Small tables with named rows and columns. After each table, cells are looked up by row and column.

sev =
cols = liv, pavir
laf: [72, 76]
dapur: [65, 68]
gukepe: [194, 216]
mebiser: [86, 93]
sas: [107, 116]
vedunek: [30, 29]
ber: [34, 33]
vugun: [87, 95]
zepu: [190, 211]
safone: [130, 142]

vedunek, liv -> 30
ber, liv -> 34
dapur, pavir -> 68
sas, pavir -> 116
mebiser, pavir -> 93
safone, liv -> 130

gema.csv
,dafupub,nazo,tisatek,bufiri,sagonot
gadetu,190,187,209,76,181
tifod,61,223,96,87,52
kopigeb,50,225,72,97,51
leto,220,145,217,73,221
ziz,53,227,92,85,50
tumav,55,226,91,87,51
riz,50,226,76,93,49

tifod, nazo: 223
gadetu, tisatek: 209
ziz, dafupub: 53
ziz, bufiri: 85
leto, bufiri: 73
tifod, bufiri: 87
kopigeb, dafupub: 50
leto, tisatek: 217
tifod, sagonot: 52
kopigeb, bufiri: 97
gadetu, bufiri: 76
tumav, bufiri: 87
riz, nazo: 226
gadetu, sagonot: 181
ziz, nazo: 227
tumav, sagonot: 51
leto, sagonot: 221
tumav, dafupub: 55
kopigeb, nazo: 225
tifod, dafupub: 61

Table lafa
	labete	godu	nirano	zel	muful	moruf	ziz	zim	zoz
zuf	13.8	14.3	29.9	33.4	14.0	15.9	13.9	13.3	32.7
fedug	13.5	14.2	31.0	33.4	14.1	13.5	12.6	12.9	32.8
tol	85.1	85.6	65.1	62.6	85.1	86.1	85.8	85.3	64.0
noro	15.8	15.0	35.5	36.9	14.2	15.9	15.3	15.0	35.9
rugute	11.7	11.9	36.6	39.8	15.5	12.8	13.3	11.7	38.1

What is the moruf of rugute in lafa? 12.8
What is the zel of zuf in lafa? 33.4
What is the zoz of fedug in lafa? 32.8
What is the muful of tol in lafa? 85.1
What is the ziz of noro in lafa? 15.3
What is the zim of zuf in lafa? 13.3
What is the muful of rugute in lafa? 15.5
What is the godu of noro in lafa? 15.0
What is the zel of noro in lafa? 36.9
What is the zim of tol in lafa? 85.3
What is the moruf of zuf in lafa? 15.9
What is the muful of fedug in lafa? 14.1
What is the ziz of tol in lafa? 85.8

Table tes
	rerim	bol	gapatop	valide	kani	nukarib	mek
tidelos	-0.12	-0.83	-0.63	-0.36	-0.04	-0.33	-0.22
zap	-0.16	-0.44	0.00	-0.52	0.00	0.05	-0.13
gem	-0.34	0.73	-0.48	0.43	-0.28	0.03	0.12

mek of gem = 0.12
mek of zap = -0.13
kani of zap = 0.00
valide of tidelos = -0.36
gapatop of gem = -0.48
nukarib of tidelos = -0.33
gapatop of zap = 0.00
bol of gem = 0.73
kani of gem = -0.28

Table lenu
	nozo	masurad	bim	kap	zol	nurene	tulumi	ratorin	bosi
nafel	-15.6	19.8	0.1	-29.8	-16.6	3.4	-10.1	-16.4	-26.8
gimebob	3.8	-16.4	-3.7	3.1	5.3	-5.4	-6.4	4.3	1.4
por	-34.7	47.7	-5.2	-52.9	-37.8	1.1	-3.9	-36.2	-45.5
vuf	-10.1	11.1	1.3	-23.2	-10.2	3.4	-11.4	-10.8	-21.2
rin	-69.8	97.3	-16.9	-91.7	-76.1	-2.1	7.3	-73.3	-77.0
fon	4.2	-16.8	-2.7	3.9	5.8	-4.8	-7.2	4.9	1.9
kifi	-8.8	-14.7	-27.7	12.7	-6.5	-27.6	17.5	-8.5	12.6
tuvoso	-20.3	31.8	-0.8	-40.5	-23.9	4.0	-9.0	-21.5	-35.7
devaga	3.6	-17.9	-6.6	6.2	4.8	-8.0	-3.8	3.7	4.9
kevod	3.9	-12.1	1.1	-2.1	4.8	-0.2	-11.1	4.4	-3.4
tizigul	6.2	-17.1	-2.1	4.4	6.8	-4.4	-7.9	6.6	2.4
zorur	-47.4	64.3	-10.4	-65.7	-51.2	-0.4	0.6	-49.9	-55.7

What is the nurene of por in lenu? 1.1
What is the nozo of kifi in lenu? -8.8
What is the kap of fon in lenu? 3.9
What is the masurad of por in lenu? 47.7
What is the tulumi of zorur in lenu? 0.6
What is the bim of tizigul in lenu? -2.1
What is the zol of tuvoso in lenu? -23.9
What is the zol of devaga in lenu? 4.8
What is the nozo of devaga in lenu? 3.6
What is the nozo of zorur in lenu? -47.4
What is the masurad of vuf in lenu? 11.1
What is the masurad of kifi in lenu? -14.7
What is the nurene of rin in lenu? -2.1
What is the ratorin of devaga in lenu? 3.7
What is the tulumi of kifi in lenu? 17.5
What is the kap of zorur in lenu? -65.7
What is the zol of rin in lenu? -76.1
What is the bim of fon in lenu? -2.7
What is the tulumi of tizigul in lenu? -7.9
What is the nozo of fon in lenu? 4.2

detadef =
|  | telimis | sak | vuv | demumap | dukil | mil | vof |
|---|---|---|---|---|---|---|---|
| rirasir | 5.073 | 5.692 | 6.645 | 3.074 | 6.748 | 5.438 | 5.094 |
| tif | 5.432 | 4.623 | 7.801 | 1.979 | 4.082 | 4.203 | 5.842 |
| vali | 5.343 | 5.015 | 7.514 | 2.191 | 4.628 | 4.284 | 5.541 |
| maz | 5.455 | 6.226 | 6.734 | 6.411 | 6.198 | 5.824 | 4.936 |
| peref | 4.747 | 5.715 | 6.932 | 2.822 | 6.906 | 5.540 | 4.885 |
| benug | 5.775 | 5.967 | 4.942 | 6.635 | 7.576 | 6.516 | 8.001 |
| tib | 5.570 | 5.984 | 7.004 | 2.878 | 6.270 | 6.400 | 5.009 |
| defor | 5.430 | 5.872 | 6.512 | 4.456 | 6.350 | 5.809 | 5.341 |
| gasuke | 4.912 | 5.714 | 6.739 | 2.911 | 6.702 | 5.482 | 5.016 |

vof of rirasir is 5.094
vuv of benug is 4.942
mil of rirasir is 5.438
vof of benug is 8.001
vuv of vali is 7.514
vuv of maz is 6.734
Row with the largest vof: benug

bet
|  | zil | pizik | sifol | bukebo | zupe | viz | nonebo | mibe | mamu | fesa |
|---|---|---|---|---|---|---|---|---|---|---|
| dasireb | 105 | 249 | 222 | 29 | 213 | 222 | 10 | 91 | 211 | 142 |
| nel | 153 | 72 | 146 | 103 | 140 | 104 | 180 | 155 | 211 | 71 |
| tesusid | 178 | 137 | 91 | 202 | 126 | 104 | 102 | 248 | 199 | 100 |
| noboba | 158 | 95 | 103 | 126 | 67 | 139 | 172 | 166 | 84 | 184 |
| nid | 125 | 99 | 188 | 118 | 122 | 150 | 112 | 68 | 196 | 83 |
| nobeta | 222 | 67 | 141 | 138 | 102 | 189 | 130 | 114 | 51 | 172 |
| lakek | 183 | 239 | 212 | 82 | 99 | 72 | 46 | 96 | 209 | 126 |
| vivuriv | 21 | 57 | 176 | 115 | 98 | 99 | 154 | 87 | 126 | 197 |
| fedek | 109 | 100 | 77 | 126 | 189 | 156 | 128 | 79 | 68 | 139 |
| nisovo | 160 | 69 | 151 | 112 | 159 | 212 | 115 | 177 | 78 | 157 |
| lum | 125 | 154 | 126 | 79 | 122 | 53 | 118 | 39 | 169 | 184 |
| danenu | 61 | 134 | 160 | 150 | 88 | 46 | 229 | 86 | 145 | 152 |
| zuf | 204 | 118 | 37 | 191 | 107 | 78 | 83 | 187 | 197 | 190 |
| des | 47 | 246 | 202 | 39 | 149 | 61 | 73 | 35 | 187 | 111 |

What is the viz of dasireb in bet? 222
What is the mibe of nel in bet? 155
What is the zupe of lum in bet? 122
What is the mamu of nobeta in bet? 51
What is the nonebo of danenu in bet? 229
What is the pizik of nel in bet? 72
What is the bukebo of vivuriv in bet? 115
What is the sifol of dasireb in bet? 222
What is the viz of tesusid in bet? 104
What is the sifol of tesusid in bet? 91
What is the nonebo of lum in bet? 118
What is the mamu of nid in bet? 196
What is the sifol of noboba in bet? 103
What is the viz of nobeta in bet? 189
What is the bukebo of danenu in bet? 150
What is the zupe of zuf in bet? 107
What is the zupe of lakek in bet? 99
What is the mamu of dasireb in bet? 211
Row with the largest zupe: dasireb

